Below are the code and all the weights of a small trained network. Each question names an input and a class and asks about switching units off, where a switched-off unit gives its printed mean instead of its output.

import numpy as np


def w(rows, s, z=0):
    codes = np.array(rows[::2]) - 128.0
    scale = np.full(codes.shape[1], s)
    scale[-1] = z or s
    return codes * scale


def norm(h):
    return h / np.sqrt((h * h).mean(-1, keepdims=True) + 1e-5)


def f(y):
    return y / 2 * (1 + np.tanh(0.7978845608 * (y + 0.044715 * y**3)))


def log_softmax(a):
    a = a - a.max(-1, keepdims=True)
    return a - np.log(np.exp(a).sum(-1, keepdims=True))


def net(x, mask):
    res = np.array(x, float).reshape(1, 8) / 4 @ E
    u = 0
    for l in range(3):
        y = f(norm(res) @ A[l][:, :-1].T + A[l][:, -1])
        res = res + np.where(mask[u : u + 7], y, B[l][:, -1]) @ B[l][:, :-1]
        u += 7
    return log_softmax(norm(res)[-1] @ U[:, :-1].T + U[:, -1])


A, B = {}, {}
E = w([
[122,132,130,120,133,134,125,137,137,135],'x0',
[99,142,130,121,124,128,129,127,132,135],'x1',
[88,95,151,132,243,104,143,107,125,91],'x2',
[129,133,136,128,124,133,135,118,123,120],'x3',
[106,137,98,87,130,151,75,210,41,7],'x4',
[128,126,127,132,125,127,129,119,123,124],'x5',
[134,123,213,115,94,64,75,139,143,105],'x6',
[139,121,127,125,137,132,124,147,141,134],'x7',
],0.012)
A[0] = w([
[117,139,157,83,114,131,22,155,98,52,2],'L0N0',
[118,142,115,114,125,135,111,179,96,53,174],'L0N1',
[125,96,224,126,102,97,74,126,137,102,190],'L0N2',
[119,116,142,121,136,108,113,149,143,149,81],'L0N3',
[124,109,80,136,143,186,173,104,142,162,149],'L0N4',
[110,130,78,107,140,181,127,169,61,94,103],'L0N5',
[89,92,167,111,250,111,129,88,118,98,189],'L0N6',
],0.012,0.0071)
B[0] = w([
[121,121,119,160,90,133,252,209,80,128,210],'L0N0',
[125,123,19,121,150,122,154,91,125,110,231],'L0N1',
[157,146,180,136,118,85,134,162,145,161,235],'L0N2',
[148,147,112,145,131,144,129,100,130,146,127],'L0N3',
[126,126,90,150,105,78,192,182,76,76,215],'L0N4',
[156,130,162,124,141,104,41,37,212,186,212],'L0N5',
[52,59,145,166,155,86,92,131,203,94,247],'L0N6',
],0.011)
A[1] = w([
[95,144,93,144,222,160,40,31,197,67,16],'L1N0',
[171,171,200,151,90,153,70,105,180,157,6],'L1N1',
[177,146,251,114,106,113,35,88,217,168,104],'L1N2',
[197,252,211,31,108,135,108,107,64,182,82],'L1N3',
[230,192,60,79,60,51,152,93,124,188,166],'L1N4',
[176,109,131,129,81,108,143,167,1,101,11],'L1N5',
[156,145,12,46,114,250,73,14,137,143,40],'L1N6',
],0.0074,0.002)
B[1] = w([
[144,93,39,61,135,148,138,58,7,211,197],'L1N0',
[105,119,158,106,107,22,150,115,65,132,154],'L1N1',
[114,134,203,128,114,65,96,74,80,186,197],'L1N2',
[158,82,95,45,106,92,143,126,39,156,153],'L1N3',
[198,172,165,84,95,179,76,144,105,100,254],'L1N4',
[64,149,140,84,132,184,148,109,162,143,167],'L1N5',
[183,181,175,191,88,121,43,125,219,85,178],'L1N6',
],0.011,0.0085)
A[2] = w([
[55,57,164,183,181,54,157,160,135,85,186],'L2N0',
[121,155,251,141,154,84,83,122,96,180,72],'L2N1',
[178,178,115,132,91,174,100,122,143,133,80],'L2N2',
[158,171,132,154,180,167,161,74,141,204,165],'L2N3',
[172,165,160,47,40,152,178,168,69,174,135],'L2N4',
[166,202,162,137,123,128,152,143,102,172,4],'L2N5',
[149,160,103,108,76,219,169,167,106,121,134],'L2N6',
],0.011,0.0029)
B[2] = w([
[216,254,161,147,81,173,173,186,113,83,245],'L2N0',
[156,123,134,73,196,154,9,38,170,175,188],'L2N1',
[91,191,225,197,67,168,126,168,128,111,177],'L2N2',
[72,135,119,115,126,115,199,236,123,32,141],'L2N3',
[28,11,47,71,143,185,179,96,35,137,249],'L2N4',
[104,68,56,132,137,156,131,168,48,143,164],'L2N5',
[95,134,73,106,136,252,111,199,186,176,203],'L2N6',
],0.0091,0.013)
U = w([
[55,76,68,84,89,224,182,199,94,146,224],'0',
[128,166,144,201,163,77,231,227,157,23,239],'1',
[201,214,116,157,39,185,31,116,176,108,69],'2',
[89,61,16,135,212,100,90,33,164,91,41],'3',
[118,57,165,39,107,92,88,69,41,231,4],'4',
[149,157,253,158,159,63,58,95,230,169,82],'5',
],0.014,0.0022)

Each question gives the input, the list of numbers given to net, and the class t.
The units are the neurons (one row each of A and B). Each row of codes is followed by its name. A weight is (code - 128) times the scale printed after its matrix; where a second scale follows, it is the last column's (A, B and U).
mask holds one flag per neuron, layer by layer. A switched-off neuron (its flag False) gives its mean, the last column of its row in B, instead of its output. The means were averaged over made-up inputs and are rounded, as every weight is.
A unit's drop is (log p(t) with every unit on - log p(t) with that unit switched off) / (log p(t) with every unit on - log p(t) with every unit switched off).
The circuit of an input: a set's keep is (log p(t) with only the set's units on - log p(t) with every unit switched off) / (log p(t) with every unit on - log p(t) with every unit switched off). Starting from the 12 units with the biggest drops (on a tie, the unit counted first), units are removed one at a time, each time the one whose removal leaves the highest keep (on an exact tie, the one counted first), for as long as the keep stays at least 0.8.
circuit, biggest first: the units of the circuit, biggest drop first
k most important neurons of layer l: the k neurons of layer l with the biggest drops, biggest first
drop when u is switched off: that unit's drop, to one decimal
input [-2,-2,8,8,0,6,1,0], class 5: 2 most important neurons of layer 0 -> (L0N0; L0N4)
input [-5,-3,6,5,-1,-2,-1,1], class 1: circuit, biggest first -> (L2N0)
input [-5,-4,5,-7,-8,-7,1,-1], class 5: 3 most important neurons of layer 0 -> (L0N1; L0N0; L0N6)
input [0,3,-8,4,6,-4,-1,2], class 2: 2 most important neurons of layer 0 -> (L0N5; L0N1)
input [-6,-5,-5,7,2,-2,8,-7], class 0: 2 most important neurons of layer 0 -> (L0N0; L0N5)
input [4,7,4,1,-5,3,1,2], class 5: 2 most important neurons of layer 0 -> (L0N1; L0N0)
input [6,1,7,5,1,-4,5,7], class 1: 2 most important neurons of layer 0 -> (L0N5; L0N0)
input [-1,1,-7,1,-5,4,2,3], class 4: 2 most important neurons of layer 0 -> (L0N0; L0N1)
input [4,7,-6,-4,-4,-5,1,2], class 4: 4 most important neurons of layer 0 -> (L0N1; L0N0; L0N4; L0N6)
input [5,2,-8,3,8,7,-1,3], class 2: 3 most important neurons of layer 0 -> (L0N5; L0N1; L0N4)
input [0,7,8,4,-1,-1,1,3], class 5: 2 most important neurons of layer 2 -> (L2N4; L2N0)
input [-7,-2,-2,-7,8,7,-7,-5], class 2: 2 most important neurons of layer 0 -> (L0N6; L0N5)
input [-6,-1,-3,8,1,2,-8,6], class 2: 3 most important neurons of layer 0 -> (L0N5; L0N0; L0N2)
input [-5,8,-4,-1,7,4,-4,1], class 2: circuit, biggest first -> (L0N5)
input [8,-2,-6,-4,6,-1,-1,-1], class 2: drop when L1N6 is switched off -> 0.4
input [7,1,4,7,6,3,0,-6], class 3: 3 most important neurons of layer 0 -> (L0N1; L0N5; L0N4)
input [-2,-3,2,0,3,-7,-1,-8], class 3: drop when L0N5 is switched off -> 0.2
input [-1,3,-5,-7,1,-4,7,0], class 0: drop when L0N5 is switched off -> 3.7
